Below is a small trained network, with its code and all its weights. Each question gives an input and a target symbol and asks what happens when units are switched off, that is, made to give their printed mean instead of their output.

import numpy as np


def w(rows, s, z=0):
    codes = np.array(rows[::2]) - 128.0
    scale = np.full(codes.shape[1], s)
    scale[-1] = z or s
    return codes * scale


def f(y):
    return y / 2 * (1 + np.tanh(0.7978845608 * (y + 0.044715 * y**3)))


def softmax(a):
    e = np.exp(a - a.max(-1, keepdims=True))
    return e / e.sum(-1, keepdims=True)


def log_softmax(a):
    a = a - a.max(-1, keepdims=True)
    return a - np.log(np.exp(a).sum(-1, keepdims=True))


def net(x, mask):
    ids = ['αεηθσω'.index(c) for c in x.split()]
    T = len(ids)
    res = E[ids] + P[:T]
    u = 0
    for l in range(2):
        q, k, v = (res @ M[l].T for M in (Q, K, V))
        z = softmax(np.where(np.tri(T) > 0, q @ k.T / 4**0.5, -1e9)) @ v
        res = res + np.where(mask[u], z, O[l][:, -1]) @ O[l][:, :-1]
        u += 1
        y = f(res @ A[l][:, :-1].T + A[l][:, -1])
        res = res + np.where(mask[u : u + 8], y, B[l][:, -1]) @ B[l][:, :-1]
        u += 8
    return log_softmax(res[-1] @ U[:, :-1].T + U[:, -1])


Q, K, V, O, A, B = {}, {}, {}, {}, {}, {}
E = w([
[130,190,19,100,219,173,204,77,130,123],'α',
[165,123,106,4,80,121,179,41,32,123],'ε',
[155,49,79,106,218,185,202,120,117,187],'η',
[189,153,71,117,254,176,126,136,95,169],'θ',
[71,149,179,189,142,129,96,112,182,130],'σ',
[135,131,141,81,94,215,68,230,58,72],'ω',
],0.0086)
P = w([
[171,162,117,107,30,244,102,189,110,222],'0',
[135,128,122,108,143,202,179,91,191,2],'1',
[80,46,126,144,150,176,176,53,136,56],'2',
[89,91,122,146,173,132,126,62,107,90],'3',
[93,134,123,132,198,107,105,113,74,129],'4',
[124,191,120,125,217,83,85,144,68,167],'5',
],0.0057)
Q[0] = w([
[149,153,158,119,3,21,118,139,133,140],'L0H1',
[106,139,186,149,60,119,59,162,154,85],'L0H1',
[110,149,153,154,120,160,90,181,154,116],'L0H1',
[122,138,78,133,233,229,119,138,121,142],'L0H1',
],0.0061)
K[0] = w([
[115,33,144,109,162,36,153,45,94,50],'L0H1',
[104,112,150,156,254,96,111,127,146,21],'L0H1',
[94,132,158,159,194,113,97,143,149,111],'L0H1',
[130,186,136,156,68,195,63,241,148,239],'L0H1',
],0.0075)
V[0] = w([
[84,82,210,213,127,119,54,157,194,177],'L0H1',
[171,3,101,59,95,111,196,115,95,99],'L0H1',
[51,169,138,128,144,98,175,32,134,67],'L0H1',
[78,101,208,221,156,105,76,117,186,154],'L0H1',
],0.0058)
O[0] = w([
[190,10,108,108,109,40,67,97,146,68,126],'L0H1',
[72,132,86,202,145,155,224,254,174,237,7],'L0H1',
[14,194,179,54,156,45,111,150,81,196,83],'L0H1',
[172,51,133,96,113,24,45,115,126,100,91],'L0H1',
],0.0049,0.0016)
A[0] = w([
[82,143,146,255,166,164,137,119,206,109,197],'L0N1',
[143,121,138,122,169,19,82,108,117,131,153],'L0N2',
[197,100,54,146,189,133,149,99,127,133,164],'L0N3',
[105,66,143,152,78,85,102,109,119,109,98],'L0N4',
[86,169,116,105,170,118,150,158,90,183,133],'L0N5',
[171,130,146,78,6,170,135,101,115,101,249],'L0N6',
[178,98,99,65,123,114,117,84,78,127,235],'L0N7',
[116,77,156,177,118,121,126,88,201,61,127],'L0N8',
],0.0089,0.0021)
B[0] = w([
[69,97,143,148,253,165,45,139,167,109,254],'L0N1',
[170,138,158,12,45,52,199,75,46,160,227],'L0N2',
[218,123,27,100,173,157,176,126,191,135,221],'L0N3',
[128,172,173,183,121,107,197,139,105,212,172],'L0N4',
[47,191,149,136,166,118,172,147,117,183,206],'L0N5',
[162,107,167,117,65,189,73,109,68,11,228],'L0N6',
[192,185,116,55,116,192,104,71,100,53,243],'L0N7',
[69,114,204,139,172,112,154,133,200,166,246],'L0N8',
],0.0062,0.0035)
Q[1] = w([
[204,138,22,159,155,72,182,175,149,225],'L1H1',
[172,112,86,146,160,237,92,222,140,112],'L1H1',
[136,122,165,154,100,38,65,193,97,146],'L1H1',
[96,183,126,89,153,255,165,98,108,126],'L1H1',
],0.0053)
K[1] = w([
[179,71,143,174,82,101,110,140,141,190],'L1H1',
[184,108,111,107,69,214,78,255,68,113],'L1H1',
[59,98,216,181,139,64,50,172,132,67],'L1H1',
[118,150,94,77,109,202,188,85,96,138],'L1H1',
],0.0064)
V[1] = w([
[169,77,62,104,76,147,205,204,112,148],'L1H1',
[88,99,223,184,109,85,32,133,143,86],'L1H1',
[138,139,147,145,35,127,2,194,58,55],'L1H1',
[211,220,69,96,183,169,113,112,104,129],'L1H1',
],0.0042)
O[1] = w([
[164,94,104,199,125,124,69,165,229,108,104],'L1H1',
[106,156,99,109,135,128,241,122,100,171,37],'L1H1',
[144,204,96,191,220,153,236,77,137,136,90],'L1H1',
[156,133,129,126,144,194,3,82,106,80,254],'L1H1',
],0.0049,0.0041)
A[1] = w([
[116,150,133,126,168,155,78,142,85,147,253],'L1N1',
[178,91,81,133,134,152,103,122,172,80,98],'L1N2',
[131,86,84,196,153,130,72,170,204,118,13],'L1N3',
[84,74,159,137,116,106,143,136,163,136,158],'L1N4',
[82,119,144,230,172,147,103,215,174,183,130],'L1N5',
[113,111,180,121,66,144,54,140,116,86,119],'L1N6',
[156,127,147,84,8,121,121,118,87,122,172],'L1N7',
[88,177,132,124,107,66,231,157,90,254,94],'L1N8',
],0.0076,0.0027)
B[1] = w([
[82,132,217,109,137,177,146,95,93,83,255],'L1N1',
[131,76,90,110,126,99,65,137,111,196,252],'L1N2',
[146,176,131,224,77,96,108,179,86,188,193],'L1N3',
[87,66,138,105,197,188,83,84,64,150,166],'L1N4',
[180,171,129,95,46,62,200,185,231,35,220],'L1N5',
[207,191,99,224,114,98,233,20,193,58,213],'L1N6',
[192,215,89,183,44,55,233,222,225,54,222],'L1N7',
[217,163,68,242,74,77,45,154,115,253,206],'L1N8',
],0.0056,0.0055)
U = w([
[138,124,64,184,188,122,184,84,136,143,1],'α',
[163,134,61,166,21,45,117,222,145,183,125],'ε',
[162,87,92,33,129,79,109,108,181,114,76],'η',
[18,92,201,3,231,215,120,119,83,89,217],'θ',
[179,182,153,189,62,111,215,136,187,38,140],'σ',
[102,109,148,220,169,173,35,65,28,230,127],'ω',
],0.0057,0.004)

Each question gives the input, a string of symbols that net reads in full, and the target symbol t.
The units are the heads (4 rows each of Q, K, V and O) and the neurons (one row each of A and B). Each row of codes is followed by its name. A weight is (code - 128) times the scale printed after its matrix; where a second scale follows, it is the last column's (O, A, B and U).
mask holds one flag per unit, layer by layer, with each layer's heads first. A switched-off unit (its flag False) gives its mean, the last column of its rows in O or B, instead of its output. The means were averaged over made-up inputs and are rounded, as every weight is.
A unit's drop is (log p(t) with every unit on - log p(t) with that unit switched off) / (log p(t) with every unit on - log p(t) with every unit switched off).
The circuit of an input: a set's keep is (log p(t) with only the set's units on - log p(t) with every unit switched off) / (log p(t) with every unit on - log p(t) with every unit switched off). Starting from the 12 units with the biggest drops (on a tie, the unit counted first), units are removed one at a time, each time the one whose removal leaves the highest keep (on an exact tie, the one counted first), for as long as the keep stays at least 0.8.
units of the circuit, in order: the units of the circuit, biggest drop first
most important unit: the unit with the biggest drop
k most important neurons: the k neurons with the biggest drops, biggest first
top k neurons in layer l: the k neurons of layer l with the biggest drops, biggest first
drop when u is switched off: that unit's drop, to one decimal
input α σ σ θ θ, target θ: units of the circuit, in order -> [L0H1 L1N1 L1N8]
input σ ε α, target η: units of the circuit, in order -> [L0H1 L0N3 L1N2 L1H1]
input σ θ σ σ ε, target σ: units of the circuit, in order -> [L1N7 L0N7 L0N6]
input η η ε θ θ ω, target σ: most important unit -> L1H1
input σ η ω ω ε σ, target θ: 3 most important neurons -> [L0N1 L1N7 L1N6]
input θ ε ε ε θ α, target ω: top 3 neurons in layer 1 -> [L1N3 L1N7 L1N2]
input ε θ ε ω σ ε, target ω: top 3 neurons in layer 0 -> [L0N5 L0N1 L0N6]
input η η η σ α, target ε: top 2 neurons in layer 0 -> [L0N3 L0N7]
input η σ θ σ η ε, target σ: top 2 neurons in layer 0 -> [L0N3 L0N1]
input η θ ε θ, target ε: 3 most important neurons -> [L1N5 L1N3 L0N3]
input σ θ α, target η: 2 most important neurons -> [L0N3 L1N2]
input θ σ ω σ θ, target ω: 2 most important neurons -> [L0N3 L1N3]
input θ ε ω σ η, target ω: 3 most important neurons -> [L1N3 L0N3 L1N7]
input ω ω σ θ, target α: 2 most important neurons -> [L0N6 L0N3]
input ω η θ, target α: 3 most important neurons -> [L0N6 L0N3 L0N1]
input σ α σ σ, target ω: 2 most important neurons -> [L1N8 L1N5]
input σ θ σ σ ω, target σ: top 2 neurons in layer 0 -> [L0N1 L0N3]
input ε σ ε σ ω ε, target ω: top 3 neurons in layer 1 -> [L1N8 L1N7 L1N5]
input σ σ ε θ, target η: most important neuron -> [L0N3]
input σ ε ε ε σ σ, target ω: top neuron in layer 0 -> [L0N7]
input η θ η σ σ α, target ε: top 4 neurons in layer 0 -> [L0N3 L0N7 L0N2 L0N6]
input ε σ σ, target θ: drop when L1N5 is switched off -> 0.0
input ε σ ε, target θ: drop when L1N6 is switched off -> 0.1
input α ε ε θ α θ, target θ: drop when L0N7 is switched off -> -0.1
input ε σ σ ε σ α, target σ: drop when L0H1 is switched off -> 3.0
input θ ε α, target ω: top 2 neurons in layer 1 -> [L1N3 L1N2]
input η θ σ θ, target ε: top neuron in layer 0 -> [L0N3]
